Moves between objects:
from | ni ze va da
z467 | z56 z529 z665 z241
z59 | z262 z783 z729 z393
z965 | z454 z399 z210 z656
z448 | z241 z716 z490 z796
z475 | z528 z21 z881 z56
z451 | z567 z778 z40 z621
z969 | z952 z913 z300 z125
z393 | z59 z757 z239 z103
z298 | z831 z541 z299 z699
z589 | z777 z269 z668 z885
z299 | z492 z298 z709 z501
z187 | z398 z203 z399 z36
z137 | z811 z724 . .
z787 | z791 z952 z121 z300
z103 | z393 z943 z850 z365
z634 | z29 z398 z454 z399
z87 | . . z791 z952
z174 | z450 z972 z395 z993
z777 | z43 z52 z321 z589
z454 | z830 z634 z203 z965
z834 | z89 z490 z995 z551
z492 | z597 z831 z188 z299
z304 | z987 z484 z360 z358
z456 | z879 z825 z692 z528
z861 | z40 z621 z29 z398
z756 | z237 z33 z113 z879
z886 | z490 z796 z551 z22
z858 | z584 z881 z623 z273
z668 | z321 z589 z955 z612
z709 | z188 z299 z575 z285
z731 | z236 z43 z655 z321
z201 | z501 z906 z43 z52
z262 | z36 z402 z957 z59
z885 | z589 z283 z612 z482
z142 | z273 z665 z715 z89
z239 | z729 z393 z767 z850
z419 | z825 z493 z528 z21
z125 | z969 z158 z579 z514
z514 | z125 z882 z831 z541
z665 | z307 z467 z142 z57
z40 | z22 z451 z340 z861
z121 | z954 z787 z913 z426
z575 | z541 z709 z699 z236
z584 | z493 z799 z21 z858
z724 | z485 z711 z137 .
z692 | z900 z456 z493 z799
z269 | z52 z61 z589 z283
z358 | z304 z279 z160 z146
z944 | z588 z160 z370 z485
z678 | z359 z729 z757 z767
z943 | z757 z767 z103 z619
z450 | z955 z612 z818 z174
z900 | z113 z879 z350 z692
z365 | z103 z619 z484 z588
z398 | z861 z988 z634 z187
z825 | z175 z350 z456 z419
z395 | z818 z174 z124 z694
z257 | z50 z976 z33 z901
z33 | z254 z257 z756 z175
z623 | z21 z858 z56 z529
z987 | z767 z850 z619 z304
z485 | z944 z814 z811 z724
z426 | z121 z300 z158 z597
z995 | z716 z834 z796 z854
z913 | z536 z121 z969 z158
z36 | z187 z210 z424 z262
z588 | z365 z360 z279 z944
z57 | z665 z241 z89 z490
z906 | z699 z236 z201 z655
z50 | z124 z694 z254 z257
z699 | z298 z575 z501 z906
z124 | z482 z395 z486 z50
z501 | z299 z699 z285 z201
z29 | z340 z861 z830 z634
z56 | z475 z623 z307 z467
z482 | z885 z818 z972 z124
z31 | z146 z811 z711 .
z203 | z988 z454 z187 z210
z529 | z623 z273 z467 z715
z279 | z484 z588 z358 z370
z579 | z300 z125 z597 z831
z236 | z575 z285 z906 z731
z113 | z976 z756 z901 z900
z954 | . z791 z536 z121
z715 | z529 z142 z241 z716
z778 | z854 z649 z451 z611
z52 | z201 z655 z777 z269
z241 | z467 z715 z57 z448
z210 | z203 z965 z36 z402
z160 | z360 z358 z944 z814
z597 | z426 z579 z882 z492
z21 | z419 z584 z475 z623
z814 | z160 z146 z485 z711
z831 | z579 z514 z492 z298
z493 | z350 z692 z419 z584
z424 | z399 z36 z656 z957
z796 | z448 z995 z886 z567
z43 | z285 z201 z731 z777
z711 | z814 z31 z724 .
z484 | z850 z365 z304 z279
z188 | z882 z492 z541 z709
z879 | z756 z175 z900 z456
z490 | z57 z448 z834 z886
z957 | z424 z262 z359 z729
z89 | z142 z57 z716 z834
z528 | z456 z419 z799 z475
z988 | z621 z830 z398 z203
z656 | z965 z424 z402 z359
z283 | z269 z955 z885 z818
z486 | z972 z124 z993 z254
z955 | z61 z668 z283 z450
z300 | z787 z969 z426 z579
z850 | z239 z103 z987 z484
z321 | z731 z777 z61 z668
z536 | . z954 z952 z913
z360 | z619 z304 z588 z160
z655 | z906 z731 z52 z61
z854 | z995 z551 z567 z778
z551 | z834 z886 z854 z649
z254 | z486 z50 z237 z33
z716 | z715 z89 z448 z995
z237 | z993 z254 z976 z756
z158 | z913 z426 z125 z882
z22 | z886 z567 z649 z40
z818 | z283 z450 z482 z395
z783 | z402 z359 z59 z757
z307 | z881 z56 z273 z665
z146 | z358 z370 z814 z31
z285 | z709 z501 z236 z43
z799 | z692 z528 z584 z881
z611 | z778 z340 z621 z830
z612 | z668 z885 z450 z972
z399 | z634 z187 z965 z424
z350 | z901 z900 z825 z493
z767 | z678 z239 z943 z987
z757 | z783 z678 z393 z943
z952 | z87 z536 z787 z969
z901 | z257 z113 z175 z350
z882 | z158 z597 z514 z188
z567 | z796 z854 z22 z451
z811 | z370 z485 z31 z137
z359 | z656 z957 z783 z678
z972 | z612 z482 z174 z486
z61 | z655 z321 z269 z955
z541 | z514 z188 z298 z575
z619 | z943 z987 z365 z360
z621 | z451 z611 z861 z988
z881 | z799 z475 z858 z307
z791 | . z87 z954 z787
z402 | z210 z656 z262 z783
z175 | z33 z901 z879 z825
z370 | z279 z944 z146 z811
z273 | z858 z307 z529 z142
z993 | z174 z486 z694 z237
z729 | z957 z59 z678 z239
z649 | z551 z22 z778 z340
z976 | z694 z237 z257 z113
z694 | z395 z993 z50 z976
z340 | z649 z40 z611 z29
z830 | z611 z29 z988 z454

The rows follow the links: the fewer symbols apart two objects are, the more alike their rows tend to be.

Some objects and rows for them; each showing differs a little:
z575
[22, -5, -63, -24, 27, -37, -14, 5, -88, -59, 38, -9, -26, 35, 2, -50, 0, 33, 71, -7, -59, 8, 15, 59, -1, 15, -37, 7, -57, 48, 8, -10, -36, 11, -22, -16, 37, 7, 26, -61, 40, -31, -4, 79]
z988
[-32, 38, 82, -39, -38, 3, -11, -12, 29, -2, -1, -26, -4, -32, 33, 12, -4, -37, -47, -17, 52, -11, -49, -11, 19, 37, 20, -21, -28, -56, 72, -41, 44, -12, 11, -8, -23, -9, -1, 67, -89, 17, 54, -72]
z711
[-85, 77, 67, -28, -1, 30, -12, -76, -24, -42, 7, 35, -9, -7, 13, 12, -15, 8, 52, 13, 55, 16, -49, -43, -13, -42, -37, 17, 31, -51, -37, 19, -17, 21, -34, 6, -32, -49, -4, -79, -1, 3, 4, -23]
z365
[-47, 21, 34, 36, 3, 47, 11, -39, 47, 30, -31, 51, 24, -11, -21, 42, -6, 7, 4, 29, 48, 12, -5, -69, -23, -69, -3, 21, 92, -33, -86, 52, -11, 13, -9, 24, -35, -27, -25, -45, 32, 17, -37, -29]
z619
[-43, 19, 33, 42, 2, 50, 15, -38, 50, 37, -32, 48, 24, -15, -21, 43, -3, 7, -4, 29, 49, 9, -5, -71, -22, -70, -2, 17, 95, -31, -87, 51, -8, 10, -4, 24, -36, -25, -26, -37, 29, 20, -37, -33]
z665
[-39, 38, -14, -10, 26, 7, -7, -50, -62, -49, 17, 35, -14, 25, -8, -16, -8, 34, 87, 15, -7, 20, -5, -8, -17, -46, -51, 28, 19, 8, -64, 32, -49, 26, -40, 5, -2, -30, 7, -115, 59, -16, -25, 47]
z854
[-57, 77, 63, -73, -16, -7, -28, -52, -64, -72, 31, -10, -29, -1, 41, -25, -16, -3, 49, -16, 32, 9, -60, 15, 7, 21, -37, 0, -53, -42, 47, -33, -2, 7, -27, -15, -12, -32, 16, -39, -48, -9, 45, -14]
z767
[-28, 0, 34, 49, -6, 48, 20, -17, 78, 56, -40, 41, 32, -22, -22, 51, 2, -8, -36, 25, 49, 2, 2, -70, -15, -56, 21, 12, 95, -31, -68, 45, 8, 3, 9, 25, -36, -14, -30, 6, 14, 26, -32, -48]
z450
[31, -10, 4, -38, -22, -37, -14, 36, -15, -16, 19, -54, -17, -7, 28, -26, 3, -25, -32, -31, -19, -13, -10, 52, 25, 75, 16, -27, -84, 3, 103, -58, 32, -19, 18, -22, 18, 23, 17, 78, -65, -7, 52, -9]
z283
[24, 2, 5, -50, -15, -41, -18, 27, -37, -32, 29, -51, -23, 2, 32, -35, -3, -18, -11, -30, -24, -12, -15, 59, 25, 73, 4, -24, -94, 5, 99, -61, 22, -13, 10, -23, 23, 18, 22, 54, -59, -12, 51, 3]
z501
[20, 1, -53, -33, 24, -38, -16, 1, -93, -64, 40, -17, -29, 35, 6, -51, -3, 27, 68, -10, -57, 8, 8, 59, 3, 24, -36, 5, -67, 42, 18, -19, -29, 7, -21, -19, 36, 4, 28, -56, 29, -31, 7, 74]
z237
[56, -59, -14, 24, -17, -12, 13, 64, 62, 59, -18, -31, 17, -17, -2, 14, 13, -29, -85, -12, -14, -23, 24, 13, 16, 40, 54, -25, -11, 13, 50, -23, 41, -25, 41, -5, 10, 38, -7, 114, -38, 13, 11, -27]
z402
[-10, -4, 57, 24, -30, 30, 14, 8, 89, 60, -35, 3, 25, -36, -1, 45, 1, -33, -78, 3, 56, -11, -13, -49, 5, -4, 43, -13, 48, -43, 5, 1, 39, -16, 26, 14, -32, 2, -24, 75, -47, 31, 7, -76]
z825
[53, -73, -51, 73, 9, 11, 28, 48, 73, 79, -36, 9, 31, -7, -37, 29, 15, -4, -59, 17, -19, -8, 54, -20, -5, -21, 43, 0, 57, 31, -44, 30, 9, -10, 30, 17, 3, 29, -19, 51, 37, 12, -40, 0]
z52
[14, 15, -17, -60, 2, -45, -22, 6, -80, -65, 43, -38, -34, 20, 30, -50, -3, 5, 43, -24, -39, 0, -14, 66, 15, 55, -24, -9, -94, 20, 71, -46, -6, -1, -11, -25, 30, 7, 31, -10, -23, -27, 37, 41]
z125
[61, -61, -100, 34, 34, -24, 10, 40, -26, 5, 6, 1, 0, 34, -29, -24, 11, 29, 25, 6, -73, -2, 59, 37, -8, -7, -4, 9, -6, 74, -35, 20, -29, 4, 1, -2, 39, 28, 8, -25, 75, -20, -38, 77]
z40
[-46, 66, 81, -66, -30, -4, -21, -33, -24, -45, 20, -22, -19, -19, 44, -11, -14, -23, 6, -19, 43, -1, -61, 6, 15, 39, -12, -16, -51, -54, 73, -45, 23, -2, -11, -15, -17, -23, 10, 15, -79, 0, 59, -45]
z900
[60, -75, -44, 66, 3, 10, 28, 53, 79, 79, -34, 2, 31, -9, -34, 27, 15, -10, -69, 9, -17, -13, 52, -15, -2, -9, 46, -4, 47, 31, -25, 21, 17, -12, 32, 15, 5, 35, -19, 69, 23, 14, -32, -7]
z273
[-23, 15, -31, 16, 31, 14, 2, -38, -42, -26, 5, 41, -3, 25, -21, -6, -3, 40, 73, 21, -13, 18, 11, -15, -23, -57, -38, 29, 40, 18, -83, 46, -46, 22, -31, 10, 0, -21, 1, -107, 78, -13, -41, 51]
z724
[-85, 83, 71, -31, -4, 29, -14, -75, -24, -40, 7, 31, -9, -6, 17, 9, -16, 7, 53, 11, 57, 17, -53, -38, -11, -38, -40, 16, 28, -54, -33, 14, -17, 18, -32, 5, -33, -45, -5, -78, -6, 6, 9, -25]
z142
[-43, 44, -7, -17, 23, 5, -12, -52, -67, -54, 19, 34, -17, 25, -2, -18, -8, 33, 90, 13, -5, 21, -12, -4, -18, -41, -54, 26, 10, 3, -57, 26, -45, 24, -39, 1, -1, -29, 9, -117, 52, -17, -19, 44]
z799
[29, -53, -58, 71, 24, 19, 26, 18, 40, 51, -28, 34, 25, 10, -44, 22, 11, 19, -7, 25, -22, 3, 52, -27, -19, -54, 12, 16, 74, 35, -87, 52, -19, 6, 8, 22, 2, 12, -18, -20, 76, 5, -60, 26]
z269
[17, 10, -6, -57, -8, -44, -21, 16, -63, -53, 39, -47, -30, 10, 33, -43, -3, -8, 17, -29, -30, -5, -17, 66, 21, 68, -11, -17, -101, 10, 89, -54, 9, -9, -3, -25, 27, 12, 28, 22, -44, -19, 50, 22]
z858
[2, -19, -50, 45, 33, 18, 13, -14, -6, 12, -13, 43, 12, 21, -36, 6, 2, 36, 42, 28, -19, 13, 35, -24, -23, -64, -19, 26, 63, 29, -96, 55, -40, 19, -16, 16, 1, -9, -7, -78, 87, -4, -58, 44]
z370
[-74, 60, 51, -4, 4, 38, -2, -67, -7, -21, -7, 47, 2, -5, -2, 24, -11, 13, 47, 20, 51, 16, -31, -54, -19, -61, -32, 23, 60, -40, -70, 38, -24, 20, -30, 15, -34, -44, -11, -86, 23, 8, -16, -17]
z103
[-33, 8, 32, 46, -2, 49, 17, -25, 70, 50, -39, 42, 28, -17, -23, 49, -2, -1, -23, 28, 49, 6, 1, -71, -18, -65, 10, 12, 96, -30, -77, 49, 1, 7, 2, 24, -36, -18, -29, -13, 22, 23, -36, -40]
z612
[30, -6, 4, -43, -20, -40, -14, 32, -23, -21, 23, -53, -20, -4, 30, -28, 1, -22, -28, -30, -22, -16, -14, 54, 26, 75, 13, -25, -88, 5, 101, -62, 31, -17, 14, -24, 23, 21, 19, 68, -65, -8, 50, -7]
z124
[48, -34, -1, -9, -23, -24, 1, 54, 27, 24, 1, -48, 2, -15, 17, -7, 8, -32, -65, -25, -13, -22, 5, 34, 25, 66, 39, -31, -53, 5, 86, -48, 41, -23, 34, -14, 16, 31, 6, 106, -62, 6, 37, -26]
z456
[51, -71, -54, 75, 9, 13, 26, 46, 72, 76, -36, 15, 32, -2, -39, 29, 14, 1, -51, 15, -20, -8, 55, -21, -8, -27, 38, 2, 61, 34, -53, 34, 4, -9, 26, 18, 7, 28, -20, 38, 45, 11, -48, 5]
z175
[59, -73, -38, 59, -3, 6, 25, 60, 80, 79, -33, -7, 29, -13, -27, 27, 16, -14, -80, 3, -17, -15, 46, -11, 2, 4, 52, -11, 37, 26, -7, 12, 25, -17, 38, 9, 6, 36, -17, 84, 7, 14, -22, -17]
z709
[25, -10, -66, -20, 31, -35, -12, 6, -86, -54, 35, -9, -25, 37, -1, -48, -1, 34, 68, -6, -61, 9, 20, 56, -1, 13, -36, 9, -53, 53, -1, -6, -35, 12, -21, -13, 38, 7, 26, -62, 46, -30, -8, 82]
z551
[-59, 76, 60, -71, -10, -8, -27, -52, -67, -73, 32, -9, -29, 1, 40, -24, -13, 0, 53, -14, 28, 9, -58, 13, 5, 20, -42, 0, -51, -41, 39, -31, -5, 10, -30, -14, -10, -31, 16, -50, -41, -11, 43, -8]
z796
[-62, 75, 52, -68, -5, -6, -25, -55, -74, -77, 34, -2, -30, 7, 35, -25, -17, 7, 66, -10, 23, 13, -53, 15, 2, 9, -47, 4, -47, -34, 27, -22, -14, 12, -35, -11, -10, -35, 17, -66, -26, -13, 34, 3]

Each walk starts at a row. The symbols on each line, taken left to right, move it on to the next object.
Each answer is a row, close to the row of the object it stands for.
[54, -48, -6, 9, -21, -18, 7, 58, 47, 42, -11, -42, 9, -17, 6, 5, 9, -31, -80, -20, -13, -22, 15, 23, 23, 53, 48, -29, -34, 9, 70, -36, 44, -24, 37, -7, 12, 36, 1, 112, -52, 8, 24, -29]
da ni ze ni ze da va ni -> [43, -27, 2, -22, -23, -30, -6, 48, 15, 11, 7, -52, -5, -12, 20, -11, 5, -30, -57, -27, -14, -19, -1, 42, 25, 72, 34, -30, -64, 4, 94, -52, 41, -22, 29, -17, 17, 29, 10, 99, -63, 2, 43, -19]
va ni ze va ze da va -> [44, -30, -1, -15, -25, -28, -2, 51, 22, 17, 3, -50, -2, -12, 17, -8, 5, -32, -61, -27, -12, -19, 3, 37, 27, 67, 37, -31, -61, 5, 91, -50, 39, -23, 31, -16, 16, 31, 9, 102, -63, 4, 40, -22]
[15, 6, -44, -44, 19, -41, -17, 0, -92, -68, 41, -22, -33, 30, 15, -53, -1, 23, 63, -17, -52, 7, 3, 64, 4, 32, -36, 1, -75, 36, 35, -26, -26, 7, -21, -20, 34, 5, 30, -46, 14, -30, 16, 66]
da ze ze ni ze -> [21, -1, -57, -29, 24, -38, -14, 2, -91, -59, 39, -13, -29, 35, 5, -52, -2, 29, 70, -9, -59, 8, 13, 60, 1, 21, -37, 6, -64, 47, 14, -13, -33, 11, -21, -16, 36, 3, 26, -59, 33, -31, 4, 76]
va ni ni ze va ze ze -> [48, -42, -94, 18, 37, -28, 3, 25, -53, -17, 17, 1, -10, 37, -23, -33, 7, 36, 48, 4, -71, 5, 48, 44, -9, -4, -20, 13, -17, 67, -29, 15, -36, 8, -10, -5, 39, 19, 15, -47, 72, -27, -31, 84]
[-57, 76, 68, -75, -18, -9, -26, -48, -57, -70, 34, -12, -27, -4, 42, -22, -15, -8, 42, -17, 33, 5, -60, 13, 10, 26, -33, -5, -54, -44, 54, -36, 3, 6, -24, -15, -12, -30, 17, -29, -55, -8, 49, -20]
ze ni ze ni da ni -> [-55, 63, 17, -43, 13, -2, -18, -59, -80, -71, 27, 20, -24, 18, 14, -24, -12, 25, 88, 4, 5, 20, -33, 6, -9, -23, -57, 19, -15, -14, -23, 7, -39, 21, -43, -6, -4, -33, 15, -104, 21, -17, 5, 32]
ze da ni ni va va -> [-45, 50, 0, -24, 22, 3, -12, -55, -72, -61, 23, 29, -19, 25, 1, -20, -10, 33, 91, 9, 0, 21, -15, -3, -16, -38, -55, 26, 5, 1, -48, 21, -44, 22, -41, 1, -3, -32, 11, -115, 46, -18, -14, 41]
[36, -16, 4, -36, -23, -36, -11, 39, -8, -9, 16, -53, -15, -7, 28, -23, 2, -26, -38, -28, -17, -17, -11, 48, 25, 74, 22, -29, -80, 4, 101, -58, 35, -19, 21, -21, 18, 25, 16, 82, -66, -3, 50, -10]
ze ze va da ni va ni va -> [28, -4, 4, -49, -19, -40, -16, 29, -29, -26, 25, -54, -21, -4, 32, -29, 1, -21, -19, -31, -22, -12, -13, 56, 26, 75, 10, -25, -91, 4, 100, -59, 23, -14, 11, -25, 21, 19, 20, 62, -61, -10, 49, 0]
va va da ze ni va da ze -> [40, -20, 2, -27, -23, -32, -8, 44, 7, 4, 11, -52, -8, -11, 23, -17, 6, -30, -51, -29, -15, -17, -5, 44, 26, 72, 30, -29, -72, 5, 95, -55, 36, -23, 24, -20, 18, 27, 11, 93, -66, -1, 46, -18]
[39, -27, -84, 2, 36, -31, -4, 16, -71, -36, 26, -2, -16, 38, -15, -41, 7, 36, 61, 1, -70, 9, 37, 47, -6, 0, -28, 11, -32, 64, -18, 6, -38, 11, -14, -8, 38, 12, 19, -60, 63, -28, -22, 84]
da ze ni ni ni da -> [56, -52, -98, 28, 36, -24, 4, 30, -42, -7, 11, 2, -4, 35, -26, -28, 10, 34, 37, 4, -74, 3, 54, 38, -8, -5, -13, 12, -10, 71, -33, 16, -34, 6, -5, -4, 39, 23, 12, -38, 73, -23, -38, 81]
ze da ni ni ze da da ze -> [51, -48, -94, 21, 37, -25, 3, 27, -48, -12, 14, 1, -5, 37, -24, -30, 8, 35, 42, 4, -72, 7, 50, 42, -8, -5, -16, 10, -14, 69, -31, 17, -35, 7, -7, -3, 38, 22, 13, -45, 73, -24, -33, 82]
[22, 5, -1, -55, -13, -42, -19, 21, -50, -43, 35, -48, -26, 4, 34, -42, -1, -13, 4, -30, -25, -8, -16, 60, 21, 71, -4, -20, -97, 8, 97, -58, 16, -12, 4, -24, 26, 14, 26, 38, -52, -17, 51, 13]
ze da da da ze va da da -> [60, -66, -22, 36, -14, -6, 15, 64, 72, 66, -23, -27, 24, -17, -12, 17, 12, -26, -87, -7, -13, -20, 32, 6, 14, 33, 55, -21, 1, 17, 36, -15, 37, -24, 43, 1, 9, 37, -9, 108, -25, 16, 3, -26]
ni va ni da va va va va -> [60, -67, -26, 41, -12, -4, 19, 63, 74, 69, -25, -23, 23, -15, -12, 20, 14, -23, -85, -4, -16, -21, 35, 2, 12, 26, 58, -18, 7, 19, 27, -11, 36, -23, 43, 4, 8, 38, -13, 107, -21, 15, -5, -23]
[61, -71, -33, 53, -7, 0, 21, 61, 77, 77, -31, -16, 27, -14, -22, 24, 15, -22, -83, 0, -14, -15, 41, -5, 10, 15, 58, -16, 22, 24, 9, -1, 28, -21, 40, 5, 5, 38, -14, 97, -6, 15, -13, -20]
ze ze ni ni ze va da -> [57, -54, -13, 18, -18, -14, 10, 62, 58, 52, -16, -36, 15, -17, 0, 11, 12, -31, -83, -14, -13, -23, 20, 16, 19, 47, 51, -28, -20, 12, 56, -29, 41, -26, 41, -4, 11, 39, -3, 114, -42, 12, 18, -29]
da ze ni da ni -> [55, -52, -10, 13, -20, -18, 9, 60, 54, 48, -12, -39, 11, -16, 3, 9, 9, -31, -82, -16, -12, -20, 17, 20, 21, 51, 50, -26, -29, 10, 64, -34, 43, -27, 42, -6, 13, 35, -3, 116, -44, 10, 19, -29]
[-13, 0, 61, 15, -31, 29, 9, 8, 85, 55, -31, -3, 21, -38, 4, 42, 1, -39, -79, 0, 56, -14, -18, -42, 9, 4, 44, -15, 37, -46, 21, -8, 46, -15, 27, 9, -32, 1, -19, 83, -58, 28, 15, -81]
da da va da ze ni da -> [-26, -2, 33, 49, -9, 46, 19, -14, 82, 62, -40, 35, 30, -23, -23, 53, 1, -10, -41, 22, 50, 0, 2, -71, -14, -53, 21, 9, 93, -32, -63, 41, 9, 1, 10, 24, -34, -12, -29, 13, 9, 30, -30, -51]
da ni da da ni ni ni -> [-16, -9, 39, 44, -17, 44, 18, -1, 94, 68, -44, 22, 30, -30, -16, 51, 1, -21, -64, 17, 51, -4, -1, -64, -6, -32, 35, -1, 79, -36, -36, 27, 24, -5, 19, 20, -33, -4, -30, 43, -10, 32, -19, -65]
[20, 8, -4, -57, -8, -44, -21, 19, -58, -50, 35, -47, -30, 8, 32, -44, -1, -9, 12, -31, -27, -7, -18, 63, 20, 72, -9, -19, -98, 10, 93, -58, 11, -9, 0, -26, 26, 13, 25, 31, -49, -16, 48, 17]
ze da ni ni va va -> [15, 10, -10, -59, -3, -47, -24, 10, -73, -61, 41, -43, -33, 14, 32, -48, -2, -1, 27, -27, -34, -3, -17, 63, 17, 62, -20, -15, -99, 17, 81, -52, 2, -3, -7, -25, 29, 8, 30, 5, -33, -25, 43, 31]
va ni ze da ze da da da -> [39, -18, 3, -30, -23, -34, -8, 43, 0, -4, 14, -52, -10, -12, 26, -20, 6, -29, -45, -29, -16, -19, -6, 46, 25, 76, 26, -29, -76, 4, 99, -55, 36, -21, 23, -20, 18, 26, 15, 89, -66, -2, 47, -15]
[-35, 46, 81, -50, -37, 2, -15, -16, 13, -13, 7, -25, -10, -28, 39, 6, -10, -36, -33, -17, 51, -8, -53, -6, 19, 41, 9, -20, -38, -58, 75, -44, 38, -12, 7, -9, -21, -10, 2, 55, -89, 12, 56, -64]
ni va ze da va ni ze -> [-44, 62, 81, -63, -32, -4, -21, -30, -18, -41, 17, -25, -20, -20, 43, -5, -13, -25, -3, -18, 45, -3, -61, 5, 16, 39, -6, -15, -50, -55, 75, -46, 27, -4, -6, -15, -18, -19, 8, 23, -82, 4, 57, -48]
da da ze va da ni -> [-26, 28, 81, -27, -41, 10, -6, -4, 42, 11, -8, -22, 2, -34, 32, 18, -5, -39, -56, -15, 54, -12, -44, -17, 18, 34, 25, -22, -17, -56, 67, -36, 45, -17, 17, -1, -25, -7, -7, 77, -86, 19, 46, -75]
